Each row is followed by its class.
[-176   45  -16   49  -81  -85  -45 -422   92 -237 -240  -56  -83 -281
  -48  -31 -176 -179  399  206  -26 -327  154  380 -323   40   88   10
   -9 -179  -24   26  406 -112 -133 -135  -38 -136  213   11  178 -170]
lisi
[-384  240 -111  -73 -263 -253  -21  287   97 -343 -210  177  110  -63
  171 -347 -207  190  591   46  362   22    5  149 -125 -171 -268  561
  -67  -18  -98  -26 -281 -157 -174 -232 -212   93   33  -59   86  -94]
dabav
[-130  478   15 -182   70    4 -109   69   52  -63  -20   81  231  -60
 -214  -27  -67   45   65 -330  325  -32  -32 -175   -2  163   11 -235
   67  123  111  -30  103 -246 -138 -164  153  -79  -31   37  116   15]
vilag
[-168  343 -120 -130   36  -29  -72  133   -9  -77  165  -12  102   23
 -170  -47   41    9  257 -119  390 -185 -198 -166  -86   80   14 -193
   81  263   29  -16  100 -148   -9    8  194  -93   -6   70 -217 -125]
dun
[ 261 -313  109 -102  -70 -144  -85  233  -92  -35 -258  -99  124 -135
  -22  -92  -14 -249   -1  -19 -299    9   58 -237  278  156  -31 -222
   16   71 -152 -305  311  -44 -385  307 -398  132   47  148  249 -150]
Tuze
[ 296  -12   85  -63  -51  179  106  153    6  -66 -311   49  124 -106
   20  224  122  -75   31 -265 -261   87  -92  -95  227  172   77 -275
   29 -136   42 -253  209  -62  -63  174 -212   71   22  125  204  -62]
vave
[ 397  353 -103 -402  145  124 -221  334  -41  150   22  183  143  411
 -217  269 -300 -105 -395  -87 -139  -37  110 -275   29  342  -30   34
 -137   33 -129 -139 -186  -63   17  114  237 -121 -137  -68 -248  234]
lisi
[  93  205  -19   76    5  167  -98   43   63   16  -69  -59    4 -123
 -124  -58 -158   92  271 -169  -76   49  -55   -9   61   94   40 -171
   44  -29  -74 -152   59 -210  118 -282  185  -79  116   -4   19  -16]
nove
[ 178  125   -1 -324  -30  123  -49  379  -28 -126 -400  -14  153  161
  -85   40  -76   79  220  -87   50   98    8 -183  187  262   60   -5
  118 -173  -11 -294   43   -4  -58  114 -260  108    7  -18  129  -87]
lisi
[ 142 -253   51  -10 -405   23   87  437 -164  103 -225  259  147  200
  -45  280 -169  -25 -182   73  -21    2 -325 -239  -19  273 -167 -342
   -9  228 -113 -139    0  440 -166  536 -330  243  -13  -73   57  -28]
kude
[-105  344 -139  -30 -330  103  148  -30   37  -76 -203  114   40 -345
 -235 -443  -58  151  253 -155  274 -116   50  614 -290 -331   52  371
  389  -92 -131  142   60   19   74 -149  -37   12  287 -101    5 -224]
gibu
[ -20  274 -133   17 -118  210   39   -9  -12   23 -372  143   44  -43
 -277  -98 -148  198  -76  -39  211  143  -57  100  -34 -140   19  101
  235   -3 -153  164  111  -77   55  197   60 -100   15  -55  -92  -47]
voro
[  34  494  -52 -172   53  112 -176   99   80  -71    2  140  119 -174
 -203 -204 -104   28   17  -96  299 -161 -113   28 -197  -23   79   53
  153  168  -89   73   53 -110 -203  203   74  -91 -153  147  -58 -180]
Sodiv
[ 233  273   24 -145   82  184 -157 -213  -96  -75   -6   69  134 -166
 -398  -40   20   38   87    3  136 -169 -141  -22   26   39  283 -248
  -24  147   25  -12  184  -63   33  404    1 -196  -30   20 -173 -202]
vilag
[-193 -374  -53  265  267 -209  126   84  -14    5  286 -147  -69  386
  289  -15  473  210 -310  157   51  -81 -114 -390  165 -566   97 -224
   51  -51  215   44  -16  373  142  280 -470  314    2  243   50  -15]
kude
[  31 -160   19  -51   91 -155   17 -184  -46 -152 -112 -188  117   62
 -259  -24  159 -101  105   44  -74  -30  233  -87  -28 -171  110 -189
 -206   91  163   14  305 -254   22  320  -84 -100   21   88  120  -15]
gibu
[ 211  -94  157  -27 -135  -12  157  167 -106  -48 -228  -35  149  255
  171   63  163  152   71  -70   64   -1  -43 -389   67 -103   38 -258
 -172  206   30   32  113  -39 -112  -76 -176   45   -6   24  211  -76]
kude
[  33  -80  238   -9  134 -110    6  -56   58 -113   21 -262    4   33
  -38  112   53  -22  -61   89 -220    7    3 -424  162 -302  -55 -353
 -196   -1  125  -64  178   28   -4  145   81 -105    7  -24   76   33]
Tuze
[ 152  -57    5 -194  -32  136   57  -11   34 -114 -437  -84  131 -172
  141 -113 -154  367  106   20   51  -71   39 -192   45  298  -75 -215
  196    7   -4 -239  169  -26 -413  -28  -77   64  196   -2   95 -234]
lisi
[  39   78  113 -201  -10   14  -73 -238 -131 -123 -180   81  168  -29
 -145 -153  221 -101   76 -138   93 -267    1  -74 -198   78  144 -164
   -3  -41   32   75  297 -101  -68  343  -55 -103  -27    5 -157 -179]
dun
[-208  159  -42   45 -118  -60  162 -242  131 -157 -165 -265 -141 -127
 -168 -239   85   78 -148  155   94   64   69  166  -10 -432  -74  -93
   87   65   20  -84  225  171  182  -36   20  -31  193  -97   78   27]
vave
[ 113  136   71  -49  -75  155  -14   -8   69 -113 -240   47    5 -133
  -59 -160 -119  184  -77   46 -111   53 -128 -114 -157 -103   25   58
  -99   15  -81  -10 -230 -140  -80   82   50  -69  -34  -49 -208   12]
lisi
[ -62  291  -81 -111  -51  -23  143   98  149  -69 -171  -13  103 -152
 -182  -95  -16   71  120 -160   93   -8 -175 -214  111  -69 -106 -261
  -55  206    6  -82  173 -144 -155  107   18 -138  -39  171   60 -109]
Sodiv
[ 228  285   72 -151   12   77   26   77  134 -149 -158   28  201  -62
  -20  -60  108  -61   74 -275    7  -83  -29  -65   38  301  -15 -131
  -36   90   36 -129  243 -244 -334  -34   25 -314    3  221  168 -104]
nove
[-189  433  -27   84  -35   29  -66  -99  149 -108 -150   76   56 -230
 -126 -312   34  184  215 -193  237  -59 -289   45  -40 -201   31  -89
  138  127   -7   60  163 -279 -170 -191   60 -175  -37    6   16 -168]
dun
[  60  475   78 -141   59   98  105  260   96 -129  -28  116  127   48
  -40 -144   -7  153  -82 -229  183  -94 -112 -261   77  109 -119 -119
  -46  242 -124   10 -229 -148 -289  134  -21 -231  -84   96 -114  -54]
Dum
[ 327  110  -37 -151 -357  119  -52 -281  -25  -11 -232  -53  -19 -136
   47  213  266   45 -172 -147  312  -75  188  233 -171 -196  242  148
  213  215  -87  -29  385  -50  159 -306   82  -80   89 -354 -183 -115]
vilag
[ -93 -108  120  -12   53  233   13   12   71 -140  -91  161   39 -103
  219  -77  152  264   20   76   17 -119  -30 -153 -109  242   72 -107
  -64   37   44   65   -7 -179 -192 -210   49  -90   41   47 -126  -66]
Dum
[ 121   41   67 -152  -99  107  -24 -215  -89 -112 -318   18  192 -273
   59  -65  143   82  145 -222  -13 -118   -4 -352   46  219   11 -332
   -3  172   75 -164  287 -155 -157  -61  141 -221   65   48  233 -159]
Sodiv
[ 166  -92  -37  -64   44  174   23  -87  -81   47 -424  170   95 -112
  -70   30  -74  242  -40   16  -55  -94 -114  -83   58  378  114 -309
   81  -55   35 -213  255 -201 -101 -162   92    1  114   61   61  -91]
nove
[-127  642   80 -302 -235 -124  120  291   32 -213 -272  200   49   29
  119 -291   68   59  257  -98  260  -11  -72  -95   77  -13  -67   38
  -26  133   23  -72  -71  102 -113 -254 -465 -120  -77  -55  353  103]
Dum
[  88  604 -108  137 -246  273  104  267   61  173 -204 -166   13   66
 -101   51  -66  201   35 -889  242  429 -152   76  197 -165    8  -30
  329  -73 -108  -76 -182 -144  312 -809  149   51  -63  -36  -81  103]
dun
[  40  142   49  158  276  193  -52   40   73  -61  137 -143  -90  -86
  -39  188 -142   14  -41   89 -234  -34   -1   57   -2  -39  155  -87
   52 -132   41 -101  -54 -161   81  -85  215   31   98   98  -11   26]
voro
[ -65   81   18  146  -30    8   -4 -270    3  -37 -145   30   20 -128
   34 -146   53  180  116    2   68 -311   75  437 -332 -396  148   44
   84   42   43  204  172   81 -111  420 -230  104   80  102  -14 -356]
lisi
[ -54 -185   25  -73 -105    2   78   58  -80   11 -302  -44   96 -174
 -110   20   35   23  -15 -199 -107   36  144 -184   26  155  -73 -159
  162   69 -105 -172  135  -68  -39  345 -170   65   75   34   82 -162]
vilag
[-170  221   12  172   13   29   58   28  125 -145  -83  134   91   27
 -259 -122  125   -3  -75 -131  -55    5  -75 -274 -164  -85 -126 -101
   82  -84  -81   32  154 -325   64  221  137  -92  -53  128   90   59]
Dum
[  82  216    5   94  119  229   44 -158   38  -54  -22  -23   68 -164
 -143  -12  210  183 -130 -241  147   61  130   18 -135 -216  215 -102
  169  111  -35  157  105 -342  105 -301  229   16   61   27  -59  -22]
vilag
[ 280   79  -88   42  -64  -34  -12 -251  148  -18 -190  -99   73 -310
 -115  -23   84  219 -167 -114  -16   68  -68   38  -70 -254   61  -92
  -43  124    3 -112  138 -170  -80 -497  134  -57  118   40  -95   45]
vave
[ 220  123  -82   -9  -16  207 -169   58   21  -23 -132   45   83  -29
 -100  -12   48   62  132  157  123  -45 -110  116  -29  -87  328  -42
    6  106  -13  221  212  101 -235  -86 -137  -46  105  179   46  -97]
dabav
[ 122  231  113    9   46  264  -47  -71   47   -4  130 -108   28   80
   -5  191  236  276  -85 -190  327  -82    5  -81 -137 -126  191  -89
   37  192   65   33  -63 -152   26 -138  343 -112  -38  -66 -351 -205]
kude
[ 236  149 -316 -109 -146   42  192   -6   14  135 -169  496  156  -95
 -238  -76 -195  307 -244  -27  206   42   52  -38 -208  -63 -348   83
  222   49 -178   70 -133  127  -45  244  152  123  -49  -41  -68  110]
voro
[ 261  363   70  -52   28  -54  198  306  202    8 -135  -99  135   61
   97   68    3   56 -238 -298 -117  238 -135 -492  265   38 -156 -119
   75  -12 -104 -206   -6 -227 -152 -294    5 -125   45   15  125  148]
Tuze
[  20  -51   46  272  -83   91  179 -323   28 -107 -133   42  -71 -152
  107 -200 -130  262 -118  -65 -227 -227  196  460 -422 -276  -45  -37
  -52   13  -76  293   71 -137   80 -568   64  -61  158  -45  -82   95]
lisi
[  48 -242  -56 -350 -116  -91  -58   98  -78 -100 -254   98  217  -66
  -17  106  -49   60   65  -34  235 -106  -54 -298   36  223   56 -183
  -42  227   15 -105  352  -53 -177  276   15  -20   67  -17 -137 -194]
dabav
[ 178 -598   36  -42  -70   69   -9  286 -272  111 -249  290   52  230
  -68   10 -152 -133 -150  245 -254 -128   83  -77 -132  468 -146 -183
 -139  138 -204   -9  187   89  139  742 -112   67 -103  174  162  -53]
kude
[  69    2   27 -106   78  235 -157 -202 -180  -16  325  -87   30 -219
  -23  216  316 -351 -306   91 -228 -347   69  120  -27  484  352 -217
  227  133   77 -105  289  112  -58  348    8    6   39  -24 -293   28]
gibu
[-478  -64   51  168  123 -276 -275   45 -200 -153  280 -418  -91  104
  267  268  252 -150  410  -83  201 -157   36 -288 -134 -366  308  -46
   -6  217    1  225  113  216  551  -66  175   27 -245  114 -276   81]
gibu
[ 448 -218 -139 -365 -284  -56  -10  175  -19  -14 -666   64  102  101
  -12 -190 -380  137    5 -286 -108  166  427  262  -62   82   26  333
 -103  141 -316 -228  116  -76    1  -83 -182   38   44 -102  116 -149]
Dum
[ 244  119   99  -64 -152  114  -69  450  -82   63  -79  156  175  295
   12   50 -118   19 -107   -7  172   24 -251 -192   49  309   89  -87
  -41  113 -121   50 -154  187 -237   38 -316  131  -40   42   76   53]
Tuze
[-160  243    9 -161   66 -107 -104  289 -175 -174 -150   59  162  230
 -139  252  -15 -204  106  -58   94  -42  -15 -377   80   60   25 -224
  -78   40   73 -100  172  -57   92  472   47  -36  -74  177   27   69]
Tuze
[ 100  200 -164   24  -81   86  -36 -172    3  -39 -248  158  191 -282
 -313   45  -59   71  175  -60  123 -148 -134   47  117   44  175 -159
  160   40   57  -55  260  -11 -197  325  -15 -156  -78   93   33 -136]
Dum
[ 128 -120  120  101  -38    6 -125  412 -104  -13  189 -240  137  250
  104  331  104   11  -16 -137   28   18  -83 -388   68 -316   99 -230
 -110  233   -6   89  105  175  252  166  -27  166  -78  119 -115   41]
dun
[ 230  167   54   -6  -25   73    1  206  146 -125 -220   61  164 -241
  -74   57 -106   80  105  -25  -32  -45   18 -113   49  -40  -11  -23
   91 -106   55 -305 -109  -69 -309  202  -83  -20  -47  138  149 -127]
lisi
[-103  330  -14 -288 -373   17  -39  229 -335   18 -458  396  226   99
 -315 -171 -219   56  261   22  408  -54    3   56  -54  280   53  -84
   36  212  -88   61  284    0   -6  189 -142 -117  132 -101   95  -89]
Sodiv
[  28  313  104  -56  -44  174   11  -63   29  -78 -226 -100  185 -160
   98   93  159  294  283 -382  133  -97   38 -272   48   76   74 -359
   75   80  105  -42  264 -146  -38 -143   44 -134   32   78   45 -126]
dun
[ 264   68 -146 -147   65  -36 -120  -69  -46  -42 -196  133   75   59
 -259  177   62 -124 -202   15   62  -50   42 -151  -98 -106  101  -55
  125  -14  -83  -34  181  -11  -83  546  202   21  -24   30 -102   65]
nove
[ 120 -108  202 -245  177  378  -99  122  -60   46  210  -90  111   96
   74  146  133    6 -179  -47 -226  -29  253 -264 -173  354  182 -137
   77  -53  263 -264 -246   35   79  174  246  165  -93 -171 -170  -45]
Sodiv
[ -76 -170  254 -195 -135  -25 -165   60 -152 -115   96  -91  -35  122
  -53  -20   54 -364  153  171  -51   88  332   39 -194 -107  285   44
 -204   93   78  282  392   16  285   65 -233   45   27  -88  406  112]
Tuze
[-173  180  101   79  -62   -8 -113   68   -7 -214   34 -155   90   33
 -212   91  150 -307  197  -95   52   20 -178 -175  -18  -73  156 -174
    8  -26   44  -48  250  -94  108  245  -53  -79   39   17   18  -53]
Sodiv
[  43  -20  -93  -60   65   77  -91   64 -175  -40 -231   73   83 -122
 -190   75  105   34 -181   20  -48   57 -157 -181  -26 -140  138  -90
  197  -39   -9  102  148  -49  113  232  -45   78   83   92  -58  134]
nove
[   2  242  152  -33 -144  186   75  359   22  -15 -111 -149  165  300
    9 -115  112  146   81 -247  309   -7 -268 -182   48  -83  194 -183
  100  133  -26  168  217  -15  160 -173  -82    6   21 -112  -33  -94]
vave
[-248 -174   -8  189   -7  114  116  -49  -47 -159  102  -89   87  -59
  -28  286  249   49   -5  -56  -50   -5  139 -142  124 -190   84 -174
  -42  236  100  107  221 -156   18   79  -64   36   15   89   76  -46]
nove
[ 552 -228  101 -196   94 -106 -140   14 -111  133  252   64   40  209
  -99   -9  193 -310 -532  216 -177 -157 -131 -115   22   74  225  -60
  -50   70  -71   22  240  214  -31  466 -122    2   -6  -24  -81   83]
lisi
[  97   22  164 -120  -46  288  -79  101 -190  -52 -138   38  199   59
  -33  -31   55  183   14  -32  189  -57   -3 -127   91  -25  242 -172
  -44  217    9  131  269  -41  111  392  -42   30   -1   -3  -30 -230]
vave
[ 213 -335  129  -43 -309   64   69 -354  -74   34 -179  114 -122 -192
   67 -335  -82   82 -125  259 -107 -195 -149  307 -140 -237   22  -73
  -53   74 -190  135  158  402 -206  532 -424  312   85 -231  -31 -306]
vave
[ 318   72   75 -308  149  135 -127  304  -14   75 -187  136  176  168
  129   10  -21  226 -178 -200   12  -65   41 -374  131  266  135  -97
   -2  119   52 -144 -187   45 -240  282  163 -214 -110   75 -126  -32]
lisi
[ -85  211  -78  130 -123  -50   -8 -136  363  -31   69 -287 -208  -88
  234 -254 -145  170  109 -205  272  -15  -14  438 -255 -393 -178  324
  151 -200  -74  -39 -110  -48   85 -643  -44  217   75 -156  -56 -153]
Dum
[ 146  -12   89  -56 -115  -90   26  -64  101 -191 -211 -122    9 -256
  308    8  -97 -195  165  -78 -143 -248  249  193  -55  -30  101 -185
 -129  283  -21 -185  407  -80 -298 -383 -137  -96   56   47  335 -203]
Sodiv
[  60  194 -159  -72  132   38 -128   24   76    9 -475  138  156  -27
   29 -170 -165  403  242   52   77  -38 -179 -103   41  515   78 -141
  101   -1  -47 -178  136 -154 -266 -359   40 -134  225  103  182  -32]
nove
[-179  484  -40  -74 -122  257 -120  -12   14  -91 -144  321  139  -60
  -53 -349  137  -26  111 -139  361 -214  -35   44 -370  154  120 -136
  223  115    4  141  186 -101   -5 -228   -7  -80  -38  -22   70  -51]
lisi
[  30  391 -207 -189  -72   33   36 -231  221  -49 -158   25  -43 -405
  -67 -363 -179   17   15 -121  -94   71    8  526    7  110 -127  392
  339 -359  -27 -303   94  -63   43 -451  -22  -94  101 -156  -13  -41]
vilag
[-382 -251  -75  214  -94 -122  -78  297  135 -150  -65 -355 -189  -83
   83  -71 -167 -190  106  -31   90  -14  -80  312   46  -14 -187   16
  223   29 -363  -78  230  111   56   76 -291  268  115   78 -100 -166]
vilag
[-250  417   63  -99   51  -30   60  190   -6 -127 -265  259  126  137
  -32 -231  125  -96 -226  -47  -88  106   15  -38  -96  230   56   71
  113 -127  133  -58    3 -130   12 -160 -334 -190  -46   40  343  251]
gibu
[-341  120  -27   28  -70   49  -71   16 -139 -131  106  188  -11  117
 -214 -186   82 -176   57  189  240 -260 -352   52   99  248  203 -130
   99   14   23  156  200  212  133  484 -186 -168 -184   -2 -182   67]
Tuze
[ 153 -161  -34  -42  -40  161  -31   28 -117   46  -72 -151   -3   12
 -192  262   37   56 -112   55    2  157  -23 -248  121 -281  272 -335
  -16  235   53  -31  238  -12  201  149   37  185   -3  -64 -156  -32]
lisi
[-162 -486  192   -6   57  -43 -169  -97 -292  193  -93 -206  -84    0
  153  151   77 -236 -175  303 -130  -80   37 -308   30  391   75 -334
   90   10  -55  -28  370  239  275  292  -41  144  -13  -51    9   17]
vilag
[-166 -378 -153  213 -110 -263  241 -253   97  -14 -112 -195  -14  -23
 -183  256  282   -2 -134   87    4  130  194  -85  -77 -899   99  -88
 -182  327    0  189  403  144  363  269  185  -19   24   12 -168  -81]
Dum
[  27 -193   19  -56  213  179 -142   20 -161   29  -80  100  196  -79
   49 -114  141   88 -186  -86  -64  -71  229 -337  -19  326   32 -234
  173  -34  125 -164   98 -202  -71  248    3   47   50  228  137  -75]
vave
[-250  607  179  174  206 -154    0 -304   60 -138  407 -130 -238 -196
  314 -125  163   83   21   96  162  -12 -317  165  -46 -430   -5   57
  292  -74  212   46   23  -47 -131 -521  -32   -7   88  -95  192  -77]
kude
[ 272   71  -90 -120 -246  135  197 -118  -26   -1 -279  331  119 -289
 -155 -127   46  257 -122 -219  317    9 -216   15  -84 -225  -58 -159
  143  111   56   32  -25  -18 -315 -176  -40  145   15   31  116 -156]
lisi
[-254   90 -254 -148 -226 -227 -131  231   69 -298 -179 -222   77   64
 -483 -155 -258 -404   29 -312  225 -167   77  114  -85 -124   30   -7
  235    5 -232 -179  496 -181  -79   67 -211  173   46   65  -21  -97]
Tuze
[ 539  210 -169 -153 -124  126   17   76  188   70 -379  -86   18 -295
 -148  161 -125  184   42 -125  -32  137  -14  166  101 -199    5   22
   92   21  -78 -353   39  -65 -189  -99   27  126   71   60  -35 -205]
dabav
[  69  195   54  -26  -95  142   41   36 -120  -31 -281  171  252  -53
   22 -121  195  113  -18 -255   81  -82  -11 -159   64 -118  216  -94
 -148  211  -19  210   45  -25  162  317   77 -269  -38  126 -105   14]
dun
[ 138  -82  -97 -116 -471  129  -61  -41   73 -149 -227  -57  112 -387
 -222 -224   -5 -109  144   23  292 -248   59  168 -302    7  114 -342
   93  453  -18  -93  505  -93 -302  -80 -215   62  -11  -85 -181 -161]
voro
[ 332  238 -112  -92  -94  173    4   15 -114  232 -216  146  257   43
  -83  -78 -190  516  -30 -124  194   54   23   61  -31   18   61  -25
  184  182   79  132  121   49  -82  148   79 -129   86  -17 -125  -71]
nove
[ 413   62  -17 -202   47 -110   98 -195  -25  -43 -120  -71    2   57
  -79   42   15  -97 -243   40 -225   57  305  292  -85 -159  -14  198
   82 -142    3  -12  252  -68  -73  -43 -168  -67  218 -120  124   26]
dabav
[ 111  505  -71  -94    1  208   16 -340  166  -84 -109 -125   24 -342
 -114  -89   68  230   67 -161  226   88 -105   96   25 -226   72  -55
  280  -43  130  -23  131  -54 -157 -157  -27  -95   43  -91  -40 -134]
nove
[ 127   58  -12   -5   70  -92  -98 -245   -2 -142 -184   59  167 -287
 -298  -65   97 -282  -14  143 -233 -105  -40   -4 -155  218   48 -159
  197 -128   37 -115  494 -196 -277  243  -63 -132   95  120  252    9]
dun
[ -30  151   36 -108  215  153 -125  104  -39  -52 -151  -12  166  -70
  -24   53   -5   21  297  -33   81  -80  111  -91  131  352  160  -35
   45  -78   44 -101   42 -122 -119   13  142 -201   58  199   85 -173]
vave
[-258  129  -22  -40   82  -76 -170  -61  -97 -140    7  -39  -24  -18
 -127  -12  114 -257  100  -16   34 -138 -113 -101  -16  305   66  -14
  233 -165  -26 -179  127   -9   73  331  -16  -50 -151   37 -151   19]
nove
[  70  -82   47  -91  -56   82   81   91  -25   24 -104  102   89   23
    0  -45  133   52 -103   34  -12   20 -159 -178  156   60   57 -265
  -15  196  128   11  201   64 -216   65 -245  -24  -37   41  222  -38]
nove
[-117 -118  185  -17   67   63 -158  136 -177  -61  -59 -184   48   25
 -117   26   -6  -45  316   28   33 -157  -61  -75  184   45  330 -242
   -5  -48   38   51  342  109  160  477  -68  -20  -13  171  -94 -192]
lisi
